Below are the code and all the weights of a small trained network. Each question names an input and a class and asks about switching units off, where a switched-off unit gives its printed mean instead of its output.

import numpy as np


def w(rows, s, z=0):
    codes = np.array(rows[::2]) - 128.0
    scale = np.full(codes.shape[1], s)
    scale[-1] = z or s
    return codes * scale


def norm(h):
    return h / np.sqrt((h * h).mean(-1, keepdims=True) + 1e-5)


def f(y):
    return np.maximum(y, 0)


def log_softmax(a):
    a = a - a.max(-1, keepdims=True)
    return a - np.log(np.exp(a).sum(-1, keepdims=True))


def net(x, mask):
    res = np.array(x, float).reshape(1, 6) / 4 @ E
    u = 0
    for l in range(2):
        y = f(norm(res) @ A[l][:, :-1].T + A[l][:, -1])
        res = res + np.where(mask[u : u + 8], y, B[l][:, -1]) @ B[l][:, :-1]
        u += 8
    return log_softmax(norm(res)[-1] @ U[:, :-1].T + U[:, -1])


A, B = {}, {}
E = w([
[127,123,126,130,123,134,125,130,135],'x0',
[140,99,175,197,124,217,251,93,112],'x1',
[117,53,103,22,179,160,164,125,123],'x2',
[149,149,177,173,253,182,67,141,132],'x3',
[137,124,130,131,135,114,129,128,122],'x4',
[123,113,123,136,123,130,119,124,141],'x5',
],0.0044)
A[0] = w([
[54,136,10,83,42,38,62,142,85,147],'L0N1',
[123,215,166,144,70,64,49,161,116,68],'L0N2',
[97,188,114,64,137,67,136,119,185,106],'L0N3',
[151,141,154,184,74,111,239,84,89,201],'L0N4',
[147,228,198,240,166,105,102,181,171,135],'L0N5',
[151,140,137,59,170,133,2,190,91,250],'L0N6',
[99,143,141,91,155,103,35,124,103,182],'L0N7',
[119,165,140,170,7,121,131,155,72,37],'L0N8',
],0.0043,0.0013)
B[0] = w([
[189,107,190,133,108,139,156,175,78,253],'L0N1',
[195,123,147,157,190,95,202,172,253,205],'L0N2',
[136,89,204,137,101,129,95,169,85,176],'L0N3',
[139,150,80,154,109,158,77,69,115,235],'L0N4',
[100,199,153,57,68,106,62,127,113,234],'L0N5',
[11,126,84,160,140,185,166,103,128,237],'L0N6',
[83,130,41,142,161,110,157,113,149,200],'L0N7',
[158,26,92,225,180,109,161,100,156,194],'L0N8',
],0.0053,0.0051)
A[1] = w([
[143,80,134,107,87,31,158,186,134,104],'L1N1',
[117,85,65,48,84,130,189,115,86,106],'L1N2',
[179,144,253,115,133,241,143,77,135,185],'L1N3',
[106,39,159,68,56,166,221,165,117,90],'L1N4',
[186,123,120,168,21,65,111,162,136,249],'L1N5',
[114,111,64,134,37,130,216,17,161,111],'L1N6',
[198,145,149,136,102,161,216,131,52,153],'L1N7',
[98,95,135,62,203,190,139,95,97,91],'L1N8',
],0.0051,0.002)
B[1] = w([
[170,63,190,138,66,208,170,134,76,207],'L1N1',
[40,186,149,51,98,54,45,135,122,208],'L1N2',
[193,127,186,125,4,92,107,190,106,218],'L1N3',
[128,229,162,146,105,31,96,156,111,230],'L1N4',
[94,57,127,160,210,254,193,127,74,255],'L1N5',
[166,201,72,73,217,36,117,45,173,241],'L1N6',
[92,113,85,109,166,134,84,159,210,222],'L1N7',
[246,1,137,136,116,190,198,144,151,198],'L1N8',
],0.0046,0.0049)
U = w([
[207,43,178,169,122,168,211,187,130,250],'0',
[46,94,158,75,71,58,127,187,32,54],'1',
[33,210,117,185,197,103,83,174,194,115],'2',
[49,66,49,70,219,207,127,114,134,123],'3',
[139,146,32,222,156,108,174,2,129,84],'4',
[159,179,94,35,99,29,131,56,167,129],'5',
[165,197,196,175,53,172,47,97,113,45],'6',
],0.0098,0.002)

Each question gives the input, the list of numbers given to net, and the class t.
The units are the neurons (one row each of A and B). Each row of codes is followed by its name. A weight is (code - 128) times the scale printed after its matrix; where a second scale follows, it is the last column's (A, B and U).
mask holds one flag per neuron, layer by layer. A switched-off neuron (its flag False) gives its mean, the last column of its row in B, instead of its output. The means were averaged over made-up inputs and are rounded, as every weight is.
A unit's drop is (log p(t) with every unit on - log p(t) with that unit switched off) / (log p(t) with every unit on - log p(t) with every unit switched off).
The circuit of an input: a set's keep is (log p(t) with only the set's units on - log p(t) with every unit switched off) / (log p(t) with every unit on - log p(t) with every unit switched off). Starting from the 12 units with the biggest drops (on a tie, the unit counted first), units are removed one at a time, each time the one whose removal leaves the highest keep (on an exact tie, the one counted first), for as long as the keep stays at least 0.8.
circuit, biggest first: the units of the circuit, biggest drop first
most important unit: the unit with the biggest drop
top k neurons: the k neurons with the biggest drops, biggest first
top k neurons in layer l: the k neurons of layer l with the biggest drops, biggest first
drop when u is switched off: that unit's drop, to one decimal
input [-3,1,7,5,-5,4], class 0: circuit, biggest first : [L1N8]
input [3,-8,6,-1,8,-6], class 1: circuit, biggest first : [L0N1; L1N6]
input [-4,-6,2,-4,-4,3], class 1: top 3 neurons in layer 1 : [L1N2; L1N4; L1N8]
input [8,3,-6,0,-8,4], class 4: circuit, biggest first : [L0N8; L0N1]
input [1,1,1,-7,-4,5], class 5: top 3 neurons : [L1N6; L1N2; L1N4]
input [6,6,-6,1,3,-5], class 6: top 2 neurons in layer 0 : [L0N5; L0N7]
input [4,-6,-3,0,-5,-4], class 0: top 2 neurons : [L0N1; L0N2]
input [2,-1,3,0,-8,-3], class 1: top 2 neurons in layer 1 : [L1N4; L1N2]
input [-3,7,-8,-3,-5,1], class 4: top 2 neurons in layer 0 : [L0N8; L0N1]
input [5,8,-2,8,7,7], class 6: top 2 neurons : [L0N5; L1N5]
input [-2,3,1,-4,3,0], class 5: top 2 neurons : [L1N6; L1N2]
input [4,-1,-2,-8,0,-4], class 0: top 2 neurons : [L0N1; L1N5]
input [-3,3,-5,-8,7,-1], class 4: top 2 neurons : [L1N6; L0N4]
input [-6,1,4,-3,-6,7], class 5: circuit, biggest first : [L1N6]
input [-4,1,0,-5,2,6], class 4: top 3 neurons : [L1N6; L1N5; L0N8]
input [-3,6,-7,3,-3,-2], class 6: top 2 neurons : [L0N5; L1N3]
input [-2,-7,0,-3,1,-1], class 0: top 3 neurons : [L0N2; L0N1; L1N1]
input [1,-6,2,-5,8,5], class 1: top 3 neurons in layer 1 : [L1N2; L1N4; L1N8]
input [4,1,-1,6,1,-8], class 6: drop when L0N5 is switched off : 0.6
input [-8,0,4,-3,1,-4], class 1: most important unit : L0N6
input [-8,-2,6,-2,6,-5], class 1: drop when L1N2 is switched off : 0.2
input [7,1,6,-6,-7,6], class 5: drop when L0N7 is switched off : -0.1
input [3,-8,7,-4,-7,4], class 1: drop when L0N1 is switched off : 0.2
input [8,2,0,3,-3,3], class 6: top 2 neurons in layer 1 : [L1N5; L1N1]
